Below is a small trained network, with its code and all its weights. Each question gives an input and a target symbol and asks what happens when units are switched off, that is, made to give their printed mean instead of their output.

import numpy as np


def w(rows, s, z=0):
    codes = np.array(rows[::2]) - 128.0
    scale = np.full(codes.shape[1], s)
    scale[-1] = z or s
    return codes * scale


def norm(h):
    return h / np.sqrt((h * h).mean(-1, keepdims=True) + 1e-5)


def f(y):
    return y / 2 * (1 + np.tanh(0.7978845608 * (y + 0.044715 * y**3)))


def softmax(a):
    e = np.exp(a - a.max(-1, keepdims=True))
    return e / e.sum(-1, keepdims=True)


def log_softmax(a):
    a = a - a.max(-1, keepdims=True)
    return a - np.log(np.exp(a).sum(-1, keepdims=True))


def net(x, mask):
    ids = ['αβδεζηθμξπτφψω'.index(c) for c in x.split()]
    T = len(ids)
    res = E[ids] + P[:T]
    u = 0
    for l in range(3):
        r = norm(res)
        for j in range(3):
            rows = slice(2 * j, 2 * j + 2)
            q, k, v = (r @ M[l][rows].T for M in (Q, K, V))
            z = softmax(np.where(np.tri(T) > 0, q @ k.T / 2**0.5, -1e9)) @ v
            o = O[l][rows]
            res = res + np.where(mask[u + j], z, o[:, -1]) @ o[:, :-1]
        u += 3
        y = f(norm(res) @ A[l][:, :-1].T + A[l][:, -1])
        res = res + np.where(mask[u : u + 4], y, B[l][:, -1]) @ B[l][:, :-1]
        u += 4
    return log_softmax(norm(res)[-1] @ U[:, :-1].T + U[:, -1])


Q, K, V, O, A, B = {}, {}, {}, {}, {}, {}
E = w([
[123,94,248],'α',
[145,106,107],'β',
[148,151,148],'δ',
[81,172,134],'ε',
[144,102,98],'ζ',
[145,143,139],'η',
[153,156,152],'θ',
[142,111,136],'μ',
[153,111,125],'ξ',
[108,119,136],'π',
[109,131,99],'τ',
[149,120,134],'φ',
[145,107,102],'ψ',
[153,112,126],'ω',
],0.016)
P = w([
[242,99,148],'0',
[244,110,143],'1',
[255,121,152],'2',
[251,123,144],'3',
[255,140,144],'4',
[250,130,131],'5',
[249,130,127],'6',
[251,130,124],'7',
],0.00092)
Q[0] = w([
[2,66,185],'0.h1',
[123,89,124],'0.h1',
[230,4,66],'0.h2',
[51,137,141],'0.h2',
[167,250,237],'0.h3',
[151,103,231],'0.h3',
],0.0057)
K[0] = w([
[37,164,107],'0.h1',
[134,137,124],'0.h1',
[2,42,176],'0.h2',
[188,128,84],'0.h2',
[12,113,133],'0.h3',
[110,107,231],'0.h3',
],0.0064)
V[0] = w([
[121,169,107],'0.h1',
[116,135,227],'0.h1',
[1,76,183],'0.h2',
[71,137,206],'0.h2',
[206,166,53],'0.h3',
[67,130,159],'0.h3',
],0.0033)
O[0] = w([
[173,95,121,78],'0.h1',
[89,130,58,124],'0.h1',
[48,150,195,5],'0.h2',
[138,143,228,65],'0.h2',
[16,185,254,211],'0.h3',
[223,89,84,36],'0.h3',
],0.003,0.0012)
A[0] = w([
[147,79,240,179],'0.n1',
[111,98,120,82],'0.n2',
[13,8,205,252],'0.n3',
[3,20,21,145],'0.n4',
],0.0042,0.0014)
B[0] = w([
[176,169,56,251],'0.n1',
[131,118,133,107],'0.n2',
[254,119,66,196],'0.n3',
[213,183,130,230],'0.n4',
],0.0066,0.0015)
Q[1] = w([
[66,133,151],'1.h1',
[160,146,109],'1.h1',
[97,202,244],'1.h2',
[197,115,183],'1.h2',
[146,183,126],'1.h3',
[94,158,247],'1.h3',
],0.012)
K[1] = w([
[164,64,106],'1.h1',
[93,163,104],'1.h1',
[133,233,42],'1.h2',
[1,122,104],'1.h2',
[119,175,157],'1.h3',
[211,133,173],'1.h3',
],0.0089)
V[1] = w([
[128,162,107],'1.h1',
[193,139,224],'1.h1',
[46,113,252],'1.h2',
[125,135,193],'1.h2',
[38,192,97],'1.h3',
[181,111,67],'1.h3',
],0.0033)
O[1] = w([
[124,143,147,148],'1.h1',
[186,121,178,193],'1.h1',
[82,211,247,1],'1.h2',
[157,145,234,113],'1.h2',
[98,100,4,47],'1.h3',
[100,189,203,200],'1.h3',
],0.0032,0.0028)
A[1] = w([
[73,37,140,5],'1.n1',
[170,171,167,166],'1.n2',
[131,3,125,89],'1.n3',
[45,13,225,92],'1.n4',
],0.0037,0.0016)
B[1] = w([
[141,183,56,21],'1.n1',
[85,103,189,246],'1.n2',
[61,252,155,124],'1.n3',
[193,135,52,36],'1.n4',
],0.0034,0.0013)
Q[2] = w([
[71,123,120],'2.h1',
[75,131,156],'2.h1',
[175,32,140],'2.h2',
[84,141,114],'2.h2',
[130,7,70],'2.h3',
[73,143,146],'2.h3',
],0.013)
K[2] = w([
[125,21,198],'2.h1',
[147,17,195],'2.h1',
[49,179,68],'2.h2',
[230,119,108],'2.h2',
[254,94,41],'2.h3',
[128,108,214],'2.h3',
],0.0078)
V[2] = w([
[146,245,160],'2.h1',
[90,229,52],'2.h1',
[163,70,160],'2.h2',
[4,97,147],'2.h2',
[157,77,117],'2.h3',
[106,120,99],'2.h3',
],0.0044)
O[2] = w([
[89,196,75,160],'2.h1',
[136,253,93,119],'2.h1',
[171,229,114,161],'2.h2',
[184,12,188,4],'2.h2',
[220,56,77,156],'2.h3',
[130,134,198,106],'2.h3',
],0.0029,0.0044)
A[2] = w([
[140,48,68,131],'2.n1',
[31,189,180,253],'2.n2',
[86,180,2,117],'2.n3',
[191,48,76,241],'2.n4',
],0.0063,0.0025)
B[2] = w([
[71,149,96,147],'2.n1',
[16,55,95,161],'2.n2',
[119,254,168,193],'2.n3',
[57,115,149,254],'2.n4',
],0.0058,0.0037)
U = w([
[203,102,195,225],'α',
[77,100,65,72],'β',
[54,146,225,7],'δ',
[3,144,128,136],'ε',
[115,110,39,54],'ζ',
[51,86,184,53],'η',
[112,158,221,21],'θ',
[183,37,54,65],'μ',
[93,50,127,137],'ξ',
[245,130,76,130],'π',
[127,225,102,254],'τ',
[167,65,184,86],'φ',
[69,126,53,21],'ψ',
[97,54,134,146],'ω',
],0.017,0.0036)

Each question gives the input, a string of symbols that net reads in full, and the target symbol t.
The units are the heads (2 rows each of Q, K, V and O) and the neurons (one row each of A and B). Each row of codes is followed by its name. A weight is (code - 128) times the scale printed after its matrix; where a second scale follows, it is the last column's (O, A, B and U).
mask holds one flag per unit, layer by layer, with each layer's heads first. A switched-off unit (its flag False) gives its mean, the last column of its rows in O or B, instead of its output. The means were averaged over made-up inputs and are rounded, as every weight is.
A unit's drop is (log p(t) with every unit on - log p(t) with that unit switched off) / (log p(t) with every unit on - log p(t) with every unit switched off).
The circuit of an input: a set's keep is (log p(t) with only the set's units on - log p(t) with every unit switched off) / (log p(t) with every unit on - log p(t) with every unit switched off). Starting from the 12 units with the biggest drops (on a tie, the unit counted first), units are removed one at a time, each time the one whose removal leaves the highest keep (on an exact tie, the one counted first), for as long as the keep stays at least 0.8.
circuit, biggest first: the units of the circuit, biggest drop first
most important unit: the unit with the biggest drop
top k neurons: the k neurons with the biggest drops, biggest first
top k neurons in layer l: the k neurons of layer l with the biggest drops, biggest first
heads that matter: for each layer, one digit per head in row order, 1 if its drop is at least 0.15 and else 0, layers parted by /
input τ μ π δ, target π: heads that matter : 001 / 010 / 000
input τ ε μ φ ε β η, target ε: heads that matter : 000 / 010 / 001
input ξ δ δ, target δ: top 2 neurons : (0.n3 2.n2)
input θ β ξ α ω τ θ β, target τ: heads that matter : 000 / 000 / 100
input ξ π τ μ, target τ: circuit, biggest first : (2.h1)
input δ δ ω β τ φ ψ, target τ: top 2 neurons : (0.n4 2.n3)
input ξ μ α η, target α: heads that matter : 001 / 000 / 100
input θ π ψ μ ξ μ ξ δ, target π: circuit, biggest first : (0.h3 2.n3)
input φ ε ψ η α η φ θ, target θ: heads that matter : 001 / 010 / 001
input ζ τ ζ θ ω ω μ ξ, target τ: heads that matter : 101 / 000 / 100
input ω α ψ, target α: heads that matter : 000 / 010 / 000
input β τ τ φ, target τ: heads that matter : 000 / 000 / 100
input μ ψ θ μ ζ θ ε δ, target δ: top 3 neurons in layer 2 : (2.n2 2.n4 2.n1)
input μ μ η μ π, target π: heads that matter : 000 / 000 / 000
input α ζ φ π ψ ξ η, target π: top 4 neurons : (2.n3 2.n4 2.n2 0.n3)
input ω α α δ, target α: most important unit : 0.h3
input β φ μ, target μ: top 4 neurons : (2.n3 0.n1 0.n4 2.n4)
input τ θ φ η δ ψ δ ω, target τ: top 3 neurons : (0.n4 2.n2 2.n4)
input η α ω, target α: heads that matter : 010 / 010 / 000
input δ τ τ μ η φ ψ φ, target τ: most important unit : 0.n4
input π τ ζ η β, target τ: heads that matter : 000 / 000 / 010
input δ β ζ ξ ψ ξ θ, target θ: top 4 neurons : (0.n3 2.n4 0.n4 2.n2)
input ω δ ξ α β, target α: heads that matter : 000 / 011 / 000
input π ξ α β ξ φ, target α: heads that matter : 000 / 001 / 100
input φ α θ δ θ, target α: top 2 neurons : (2.n3 2.n4)
input α ψ β, target α: heads that matter : 000 / 010 / 000
input α τ φ τ τ μ η ψ, target τ: top 2 neurons : (0.n4 2.n4)
input π α ζ, target α: most important unit : 1.h2
